Here is a tiny trained network, its code and every weight. The questions are about switching its units off for an input and a target symbol, where a switched-off unit gives its printed mean instead of its output.

import numpy as np


def w(rows, s, z=0):
    codes = np.array(rows[::2]) - 128.0
    scale = np.full(codes.shape[1], s)
    scale[-1] = z or s
    return codes * scale


def f(y):
    return y / 2 * (1 + np.tanh(0.7978845608 * (y + 0.044715 * y**3)))


def softmax(a):
    e = np.exp(a - a.max(-1, keepdims=True))
    return e / e.sum(-1, keepdims=True)


def log_softmax(a):
    a = a - a.max(-1, keepdims=True)
    return a - np.log(np.exp(a).sum(-1, keepdims=True))


def net(x, mask):
    ids = ['βγζλμξτω'.index(c) for c in x.split()]
    T = len(ids)
    res = E[ids] + P[:T]
    r = res
    for j in range(2):
        rows = slice(4 * j, 4 * j + 4)
        q, k, v = (r @ M[0][rows].T for M in (Q, K, V))
        z = softmax(np.where(np.tri(T) > 0, q @ k.T / 4**0.5, -1e9)) @ v
        o = O[0][rows]
        res = res + np.where(mask[j], z, o[:, -1]) @ o[:, :-1]
    y = f(res @ A[0][:, :-1].T + A[0][:, -1])
    res = res + np.where(mask[2:14], y, B[0][:, -1]) @ B[0][:, :-1]
    return log_softmax(res[-1] @ U[:, :-1].T + U[:, -1])


Q, K, V, O, A, B = {}, {}, {}, {}, {}, {}
E = w([
[129,126,194],'β',
[168,91,106],'γ',
[189,162,111],'ζ',
[103,100,120],'λ',
[137,140,120],'μ',
[99,253,239],'ξ',
[87,141,115],'τ',
[129,170,63],'ω',
],0.017)
P = w([
[152,1,151],'0',
[82,81,38],'1',
[104,47,47],'2',
[114,13,77],'3',
[120,121,208],'4',
[105,95,194],'5',
],0.0063)
Q[0] = w([
[174,126,109],'H1',
[75,17,87],'H1',
[131,252,204],'H1',
[51,106,139],'H1',
[206,103,57],'H2',
[81,93,82],'H2',
[81,138,199],'H2',
[132,106,104],'H2',
],0.013)
K[0] = w([
[132,33,101],'H1',
[189,197,190],'H1',
[95,178,121],'H1',
[106,129,183],'H1',
[159,145,141],'H2',
[160,73,119],'H2',
[156,177,8],'H2',
[177,97,114],'H2',
],0.013)
V[0] = w([
[197,117,78],'H1',
[214,69,158],'H1',
[70,111,77],'H1',
[100,186,72],'H1',
[105,3,132],'H2',
[213,183,146],'H2',
[223,160,85],'H2',
[170,164,182],'H2',
],0.015)
O[0] = w([
[60,144,133,252],'H1',
[79,175,3,204],'H1',
[131,57,109,169],'H1',
[100,41,241,128],'H1',
[169,143,107,224],'H2',
[51,138,105,119],'H2',
[105,85,89,209],'H2',
[117,185,108,69],'H2',
],0.013,0.0033)
A[0] = w([
[191,167,124,1],'N1',
[114,76,140,10],'N2',
[151,127,94,151],'N3',
[159,187,150,142],'N4',
[159,96,118,107],'N5',
[134,99,103,107],'N6',
[131,93,164,141],'N7',
[175,159,108,56],'N8',
[125,106,247,108],'N9',
[128,126,191,70],'N10',
[113,213,141,237],'N11',
[126,161,100,95],'N12',
],0.014,0.0029)
B[0] = w([
[129,157,134,147],'N1',
[116,108,108,161],'N2',
[115,66,131,192],'N3',
[72,135,105,148],'N4',
[103,62,190,153],'N5',
[130,67,109,170],'N6',
[133,254,109,181],'N7',
[191,154,169,161],'N8',
[101,97,123,255],'N9',
[163,214,142,180],'N10',
[139,65,207,189],'N11',
[137,161,170,190],'N12',
],0.0075,0.0096)
U = w([
[188,174,98,66],'β',
[142,137,53,237],'γ',
[35,148,76,3],'ζ',
[235,67,123,47],'λ',
[142,104,99,153],'μ',
[115,145,147,21],'ξ',
[200,62,145,61],'τ',
[83,2,143,237],'ω',
],0.0077,0.0016)

Each question gives the input, a string of symbols that net reads in full, and the target symbol t.
The units are the heads (4 rows each of Q, K, V and O) and the neurons (one row each of A and B). Each row of codes is followed by its name. A weight is (code - 128) times the scale printed after its matrix; where a second scale follows, it is the last column's (O, A, B and U).
mask holds one flag per unit, heads first, then neurons. A switched-off unit (its flag False) gives its mean, the last column of its rows in O or B, instead of its output. The means were averaged over made-up inputs and are rounded, as every weight is.
A unit's drop is (log p(t) with every unit on - log p(t) with that unit switched off) / (log p(t) with every unit on - log p(t) with every unit switched off).
The circuit of an input: a set's keep is (log p(t) with only the set's units on - log p(t) with every unit switched off) / (log p(t) with every unit on - log p(t) with every unit switched off). Starting from the 12 units with the biggest drops (on a tie, the unit counted first), units are removed one at a time, each time the one whose removal leaves the highest keep (on an exact tie, the one counted first), for as long as the keep stays at least 0.8.
circuit, biggest first: the units of the circuit, biggest drop first
top k neurons: the k neurons with the biggest drops, biggest first
heads that matter: for each layer, one digit per head in row order, 1 if its drop is at least 0.15 and else 0, layers parted by /
drop of u: that unit's drop, to one decimal
input ζ γ λ, target ζ: heads that matter -> 10
input λ μ γ, target λ: circuit, biggest first -> (H2)
input ω γ ω ζ ω ω, target ω: heads that matter -> 11
input λ γ λ τ, target λ: heads that matter -> 01
input ξ ξ ω ζ, target ω: top 2 neurons -> (N11 N7)
input ω λ ω, target ω: heads that matter -> 10
input ζ λ γ, target γ: heads that matter -> 10
input ζ ω ω, target ζ: circuit, biggest first -> (H2 H1)
input γ ξ λ, target λ: circuit, biggest first -> (H1 H2)
input β λ ω γ, target β: circuit, biggest first -> (H1 H2)
input ω ξ τ, target τ: heads that matter -> 10
input β λ ω ω, target β: heads that matter -> 11
input τ λ ω, target τ: circuit, biggest first -> (H2 H1)
input λ ω μ, target λ: circuit, biggest first -> (H2)
input λ ζ ω, target λ: heads that matter -> 01
input ζ γ μ, target ζ: heads that matter -> 11
input ω ω ζ, target ω: heads that matter -> 11
input ζ γ ζ ω, target ζ: heads that matter -> 11
input λ γ λ λ, target λ: heads that matter -> 01
input γ μ ξ ζ, target ζ: circuit, biggest first -> (H1)
input ζ τ λ, target ζ: drop of H1 -> 1.4
input ζ μ γ, target ζ: drop of H2 -> 0.2
input β γ γ, target β: drop of H2 -> 0.5
input λ ζ λ ω, target λ: drop of N5 -> 0.0
